Below is a small trained network, with its code and all its weights. Each question gives an input and a class and asks what happens when units are switched off, that is, made to give their printed mean instead of their output.

import numpy as np


def w(rows, s, z=0):
    codes = np.array(rows[::2]) - 128.0
    scale = np.full(codes.shape[1], s)
    scale[-1] = z or s
    return codes * scale


def norm(h):
    return h / np.sqrt((h * h).mean(-1, keepdims=True) + 1e-5)


def f(y):
    return y / 2 * (1 + np.tanh(0.7978845608 * (y + 0.044715 * y**3)))


def log_softmax(a):
    a = a - a.max(-1, keepdims=True)
    return a - np.log(np.exp(a).sum(-1, keepdims=True))


def net(x, mask):
    res = np.array(x, float).reshape(1, 7) / 4 @ E
    u = 0
    for l in range(2):
        y = f(norm(res) @ A[l][:, :-1].T + A[l][:, -1])
        res = res + np.where(mask[u : u + 10], y, B[l][:, -1]) @ B[l][:, :-1]
        u += 10
    return log_softmax(norm(res)[-1] @ U[:, :-1].T + U[:, -1])


A, B = {}, {}
E = w([
[129,119,105,129,88,152,117,149],'x0',
[207,126,175,72,71,199,194,61],'x1',
[204,145,52,44,114,160,85,3],'x2',
[140,198,182,122,184,97,188,140],'x3',
[192,183,252,166,135,178,60,148],'x4',
[38,111,126,98,45,137,141,123],'x5',
[125,67,98,169,150,175,98,94],'x6',
],0.0071)
A[0] = w([
[82,97,126,60,89,126,187,183,201],'L0N1',
[87,93,132,83,37,137,105,114,239],'L0N2',
[88,87,193,175,196,140,126,148,74],'L0N3',
[161,165,146,140,99,154,2,69,102],'L0N4',
[156,33,140,162,105,148,209,143,203],'L0N5',
[112,182,127,46,125,198,216,79,252],'L0N6',
[193,159,220,133,108,197,114,102,25],'L0N7',
[43,152,185,161,167,117,37,172,77],'L0N8',
[111,122,37,137,184,37,113,134,73],'L0N9',
[162,90,72,129,228,110,122,143,255],'L0N10',
],0.0076,0.00095)
B[0] = w([
[178,186,61,185,143,81,160,118,195],'L0N1',
[174,183,154,152,159,183,143,175,203],'L0N2',
[92,135,119,138,124,1,106,159,208],'L0N3',
[38,190,203,173,105,147,154,94,237],'L0N4',
[106,131,76,192,181,100,141,46,186],'L0N5',
[181,114,95,101,150,113,111,141,239],'L0N6',
[84,167,109,173,51,188,164,168,252],'L0N7',
[155,83,182,47,124,121,100,165,244],'L0N8',
[103,253,104,210,14,148,192,159,215],'L0N9',
[96,103,129,104,79,135,212,158,207],'L0N10',
],0.0068,0.0044)
A[1] = w([
[73,102,76,80,103,167,185,31,60],'L1N1',
[207,232,255,103,175,115,113,76,171],'L1N2',
[58,165,221,205,101,108,78,137,129],'L1N3',
[141,160,228,155,131,86,215,86,26],'L1N4',
[162,91,142,58,158,121,132,161,98],'L1N5',
[177,86,25,79,66,129,160,49,118],'L1N6',
[179,61,171,161,206,85,168,120,53],'L1N7',
[119,59,159,154,105,85,68,229,180],'L1N8',
[106,164,174,207,133,118,105,162,120],'L1N9',
[58,145,10,191,124,41,178,147,253],'L1N10',
],0.0073,0.0015)
B[1] = w([
[189,93,137,150,140,141,140,153,174],'L1N1',
[41,81,112,170,121,135,181,134,221],'L1N2',
[101,142,137,76,202,123,97,209,239],'L1N3',
[85,107,146,135,2,108,154,125,179],'L1N4',
[212,137,151,117,178,119,121,153,124],'L1N5',
[183,114,154,80,204,74,102,101,207],'L1N6',
[103,94,116,137,57,81,155,100,141],'L1N7',
[136,88,222,107,176,76,86,199,197],'L1N8',
[141,101,151,118,149,194,115,238,204],'L1N9',
[89,153,144,195,97,250,129,53,255],'L1N10',
],0.0074,0.0071)
U = w([
[2,151,101,126,140,175,154,167,3],'0',
[97,155,109,179,83,154,171,59,97],'1',
[121,101,123,83,187,105,131,141,251],'2',
],0.0097,0.0012)

Each question gives the input, the list of numbers given to net, and the class t.
The units are the neurons (one row each of A and B). Each row of codes is followed by its name. A weight is (code - 128) times the scale printed after its matrix; where a second scale follows, it is the last column's (A, B and U).
mask holds one flag per neuron, layer by layer. A switched-off neuron (its flag False) gives its mean, the last column of its row in B, instead of its output. The means were averaged over made-up inputs and are rounded, as every weight is.
A unit's drop is (log p(t) with every unit on - log p(t) with that unit switched off) / (log p(t) with every unit on - log p(t) with every unit switched off).
The circuit of an input: a set's keep is (log p(t) with only the set's units on - log p(t) with every unit switched off) / (log p(t) with every unit on - log p(t) with every unit switched off). Starting from the 12 units with the biggest drops (on a tie, the unit counted first), units are removed one at a time, each time the one whose removal leaves the highest keep (on an exact tie, the one counted first), for as long as the keep stays at least 0.8.
circuit, biggest first: the units of the circuit, biggest drop first
k most important neurons: the k neurons with the biggest drops, biggest first
k most important neurons of layer l: the k neurons of layer l with the biggest drops, biggest first
drop of u: that unit's drop, to one decimal
input [-7,-2,5,-6,5,-5,5], class 0: 3 most important neurons => [L0N4, L1N3, L1N10]
input [-5,-5,-2,2,1,7,4], class 2: most important neuron => [L0N8]
input [-3,-6,-2,-5,6,0,3], class 2: circuit, biggest first => [L0N8, L1N8]
input [-4,1,-5,2,-5,3,-8], class 1: 3 most important neurons => [L0N1, L1N10, L1N3]
input [-5,1,-2,-3,0,7,-8], class 1: 2 most important neurons => [L0N1, L1N3]
input [-6,1,-5,-7,-4,8,1], class 1: 2 most important neurons => [L0N1, L1N10]
input [5,-1,-7,1,1,-7,0], class 2: 2 most important neurons of layer 0 => [L0N8, L0N4]
input [-8,7,8,-5,0,1,-1], class 2: 2 most important neurons => [L1N6, L1N10]
input [1,3,2,-5,-2,4,4], class 2: 2 most important neurons of layer 0 => [L0N9, L0N7]
input [0,5,4,0,-1,1,-1], class 2: 2 most important neurons of layer 0 => [L0N6, L0N9]
input [2,0,-2,-3,3,7,-1], class 2: drop of L1N10 => 0.3
input [1,-3,-4,5,5,1,7], class 2: drop of L0N8 => 0.2
input [2,7,6,-5,-6,6,0], class 2: drop of L1N6 => 0.3
input [-2,2,8,-2,0,4,-2], class 2: drop of L0N6 => 0.3
input [0,-5,7,-2,-3,-1,7], class 1: most important neuron of layer 0 => [L0N9]
